Here is a tiny trained network, its code and every weight. The questions are about switching its units off for an input and a class, where a switched-off unit gives its printed mean instead of its output.

import numpy as np


def w(rows, s, z=0):
    codes = np.array(rows[::2]) - 128.0
    scale = np.full(codes.shape[1], s)
    scale[-1] = z or s
    return codes * scale


def f(y):
    return y / 2 * (1 + np.tanh(0.7978845608 * (y + 0.044715 * y**3)))


def log_softmax(a):
    a = a - a.max(-1, keepdims=True)
    return a - np.log(np.exp(a).sum(-1, keepdims=True))


def net(x, mask):
    res = np.array(x, float).reshape(1, 5) / 4 @ E
    y = f(res @ A[0][:, :-1].T + A[0][:, -1])
    res = res + np.where(mask, y, B[0][:, -1]) @ B[0][:, :-1]
    return log_softmax(res[-1] @ U[:, :-1].T + U[:, -1])


A, B = {}, {}
E = w([
[166,77,102],'x0',
[197,193,119],'x1',
[108,162,39],'x2',
[139,1,78],'x3',
[116,175,125],'x4',
],0.0084)
A[0] = w([
[120,116,117,62],'n1',
[173,127,70,142],'n2',
[150,134,84,126],'n3',
[114,81,150,70],'n4',
[127,170,162,183],'n5',
[143,132,207,157],'n6',
[151,81,97,138],'n7',
[185,126,159,254],'n8',
[146,160,124,137],'n9',
[125,134,153,65],'n10',
[193,122,171,167],'n11',
[92,58,163,80],'n12',
[147,101,100,94],'n13',
[69,64,193,155],'n14',
[94,198,112,139],'n15',
[87,109,104,58],'n16',
[114,55,151,100],'n17',
[27,173,122,112],'n18',
[129,59,178,86],'n19',
[253,121,112,223],'n20',
[139,148,110,58],'n21',
[143,147,138,182],'n22',
[154,139,69,130],'n23',
[107,105,129,108],'n24',
[57,99,151,125],'n25',
[154,172,109,15],'n26',
[72,88,101,20],'n27',
[136,128,141,136],'n28',
[167,131,127,151],'n29',
[125,89,118,68],'n30',
[171,142,128,103],'n31',
[165,129,112,192],'n32',
],0.016,0.0036)
B[0] = w([
[106,118,115,124],'n1',
[105,194,84,199],'n2',
[92,158,100,167],'n3',
[117,84,95,172],'n4',
[176,138,167,209],'n5',
[175,58,120,196],'n6',
[154,187,91,214],'n7',
[233,210,166,199],'n8',
[123,142,166,169],'n9',
[100,107,117,125],'n10',
[198,163,193,183],'n11',
[149,80,105,215],'n12',
[123,149,80,167],'n13',
[148,13,138,237],'n14',
[99,99,200,239],'n15',
[80,149,145,148],'n16',
[145,103,82,223],'n17',
[13,58,248,220],'n18',
[170,81,119,215],'n19',
[207,200,133,255],'n20',
[92,141,129,134],'n21',
[158,141,161,162],'n22',
[84,163,82,189],'n23',
[122,125,130,145],'n24',
[88,52,150,184],'n25',
[58,149,133,164],'n26',
[46,160,112,175],'n27',
[138,119,124,132],'n28',
[146,159,126,151],'n29',
[93,136,90,165],'n30',
[119,165,138,147],'n31',
[148,181,123,169],'n32',
],0.016,0.0069)
U = w([
[215,25,80,40],'0',
[157,223,161,1],'1',
[105,149,221,209],'2',
[255,166,77,218],'3',
[97,183,25,126],'4',
[236,132,188,1],'5',
[204,110,179,203],'6',
],0.0075,0.0034)

Each question gives the input, the list of numbers given to net, and the class t.
The units are the neurons (one row each of A and B). Each row of codes is followed by its name. A weight is (code - 128) times the scale printed after its matrix; where a second scale follows, it is the last column's (A, B and U).
mask holds one flag per neuron, in row order. A switched-off neuron (its flag False) gives its mean, the last column of its row in B, instead of its output. The means were averaged over made-up inputs and are rounded, as every weight is.
A unit's drop is (log p(t) with every unit on - log p(t) with that unit switched off) / (log p(t) with every unit on - log p(t) with every unit switched off).
The circuit of an input: a set's keep is (log p(t) with only the set's units on - log p(t) with every unit switched off) / (log p(t) with every unit on - log p(t) with every unit switched off). Starting from the 12 units with the biggest drops (on a tie, the unit counted first), units are removed one at a time, each time the one whose removal leaves the highest keep (on an exact tie, the one counted first), for as long as the keep stays at least 0.8.
units of the circuit, in order: the units of the circuit, biggest drop first
unit that matters most: the unit with the biggest drop
top k neurons: the k neurons with the biggest drops, biggest first
drop of u: that unit's drop, to one decimal
input [-5,7,7,3,-4], class 4: units of the circuit, in order => (n23 n2)
input [-4,4,1,8,0], class 3: units of the circuit, in order => (n18)
input [3,6,1,6,3], class 3: units of the circuit, in order => (n20 n18)
input [-6,-2,0,1,1], class 2: units of the circuit, in order => (n18 n20)
input [3,0,-2,8,6], class 3: units of the circuit, in order => (n7 n18)
input [4,3,-7,3,2], class 3: units of the circuit, in order => (n18 n20)
input [0,8,8,-7,5], class 2: top 2 neurons => (n15 n18)
input [-3,5,-8,-6,8], class 5: top 4 neurons => (n6 n8 n5 n11)
input [-7,6,0,7,3], class 3: top 3 neurons => (n18 n15 n27)
input [4,5,-7,0,1], class 3: top 3 neurons => (n18 n15 n20)
input [6,5,3,1,-5], class 3: top 2 neurons => (n20 n18)
input [2,-1,1,2,-1], class 4: drop of n11 => 0.2
input [5,5,4,0,-6], class 1: drop of n19 => 0.4
input [5,7,8,-4,-4], class 1: unit that matters most => n20
input [6,3,3,-8,-6], class 1: drop of n27 => -0.1
